Below is a small trained network, with its code and all its weights. Each question gives an input and a class and asks what happens when units are switched off, that is, made to give their printed mean instead of their output.

import numpy as np


def w(rows, s, z=0):
    codes = np.array(rows[::2]) - 128.0
    scale = np.full(codes.shape[1], s)
    scale[-1] = z or s
    return codes * scale


def f(y):
    return y / 2 * (1 + np.tanh(0.7978845608 * (y + 0.044715 * y**3)))


def log_softmax(a):
    a = a - a.max(-1, keepdims=True)
    return a - np.log(np.exp(a).sum(-1, keepdims=True))


def net(x, mask):
    res = np.array(x, float).reshape(1, 3) / 4 @ E
    y = f(res @ A[0][:, :-1].T + A[0][:, -1])
    res = res + np.where(mask, y, B[0][:, -1]) @ B[0][:, :-1]
    return log_softmax(res[-1] @ U[:, :-1].T + U[:, -1])


A, B = {}, {}
E = w([
[135,254,178,27,61,127,175,30,226],'x0',
[18,114,42,59,69,134,36,169,146],'x1',
[102,178,64,96,140,251,156,93,83],'x2',
],0.0078)
A[0] = w([
[74,110,92,114,63,115,52,143,167,175],'N0',
[71,70,75,139,127,138,67,183,106,252],'N1',
[58,147,51,110,124,201,139,116,113,151],'N2',
[86,92,85,89,117,118,76,164,122,143],'N3',
[148,151,209,116,101,50,145,84,227,156],'N4',
[126,190,158,64,67,127,146,75,201,173],'N5',
[87,78,112,134,143,100,81,170,114,180],'N6',
[134,52,122,140,132,97,77,200,117,159],'N7',
[183,79,157,254,195,101,146,127,76,213],'N8',
[165,71,166,192,156,83,105,164,124,187],'N9',
[186,142,166,145,165,145,190,77,127,211],'N10',
[87,116,90,115,113,142,89,149,91,180],'N11',
[137,163,199,126,93,92,149,113,174,133],'N12',
[126,61,135,153,130,89,91,233,118,180],'N13',
[79,115,104,109,54,100,68,133,179,183],'N14',
[125,209,125,61,62,166,139,42,168,205],'N15',
],0.0084,0.0035)
B[0] = w([
[94,156,192,121,79,129,155,155,111,192],'N0',
[56,141,116,126,120,104,90,152,40,233],'N1',
[81,137,57,123,153,120,114,93,83,187],'N2',
[83,161,139,150,94,119,111,154,107,182],'N3',
[220,56,175,175,148,155,254,176,114,217],'N4',
[173,147,161,70,109,71,148,138,208,220],'N5',
[84,159,119,74,100,93,42,145,87,193],'N6',
[102,128,95,70,125,104,66,151,89,206],'N7',
[166,65,89,162,216,132,144,53,63,249],'N8',
[110,101,62,113,152,95,113,81,64,210],'N9',
[186,158,151,149,127,176,191,127,136,197],'N10',
[71,133,121,143,115,143,131,135,85,178],'N11',
[185,117,172,160,129,157,199,163,119,180],'N12',
[88,124,115,78,142,77,93,123,67,218],'N13',
[128,173,179,103,91,118,147,134,143,187],'N14',
[152,142,127,55,145,41,151,88,188,228],'N15',
],0.0084,0.011)
U = w([
[127,74,32,107,184,85,111,89,101,153],'0',
[160,79,159,196,88,213,39,188,205,11],'1',
[168,77,132,254,51,218,22,213,240,2],'2',
[201,126,231,114,96,119,176,177,196,127],'3',
[169,83,137,192,114,186,20,207,233,8],'4',
[67,153,132,132,54,134,106,223,93,125],'5',
[123,168,117,74,100,105,128,73,191,127],'6',
[190,94,127,243,172,233,178,110,105,158],'7',
],0.008,0.0082)

Each question gives the input, the list of numbers given to net, and the class t.
The units are the neurons (one row each of A and B). Each row of codes is followed by its name. A weight is (code - 128) times the scale printed after its matrix; where a second scale follows, it is the last column's (A, B and U).
mask holds one flag per neuron, in row order. A switched-off neuron (its flag False) gives its mean, the last column of its row in B, instead of its output. The means were averaged over made-up inputs and are rounded, as every weight is.
A unit's drop is (log p(t) with every unit on - log p(t) with that unit switched off) / (log p(t) with every unit on - log p(t) with every unit switched off).
The circuit of an input: a set's keep is (log p(t) with only the set's units on - log p(t) with every unit switched off) / (log p(t) with every unit on - log p(t) with every unit switched off). Starting from the 12 units with the biggest drops (on a tie, the unit counted first), units are removed one at a time, each time the one whose removal leaves the highest keep (on an exact tie, the one counted first), for as long as the keep stays at least 0.8.
circuit, biggest first: the units of the circuit, biggest drop first
k most important neurons: the k neurons with the biggest drops, biggest first
drop of u: that unit's drop, to one decimal
input [2,5,1], class 6: 2 most important neurons : (N15; N4)
input [-3,-7,-1], class 7: circuit, biggest first : (N10; N15)
input [-3,2,7], class 5: circuit, biggest first : (N8)
input [1,-1,-5], class 3: 4 most important neurons : (N8; N2; N1; N11)
input [1,1,5], class 6: 2 most important neurons : (N8; N9)
input [-4,-3,6], class 7: 2 most important neurons : (N15; N13)
input [1,0,6], class 6: 3 most important neurons : (N8; N9; N4)
input [-2,-4,-1], class 7: drop of N15 : 0.4
input [2,6,3], class 6: drop of N10 : -0.1
input [1,-4,3], class 7: drop of N8 : -0.1
input [4,-7,-7], class 7: drop of N8 : 0.2
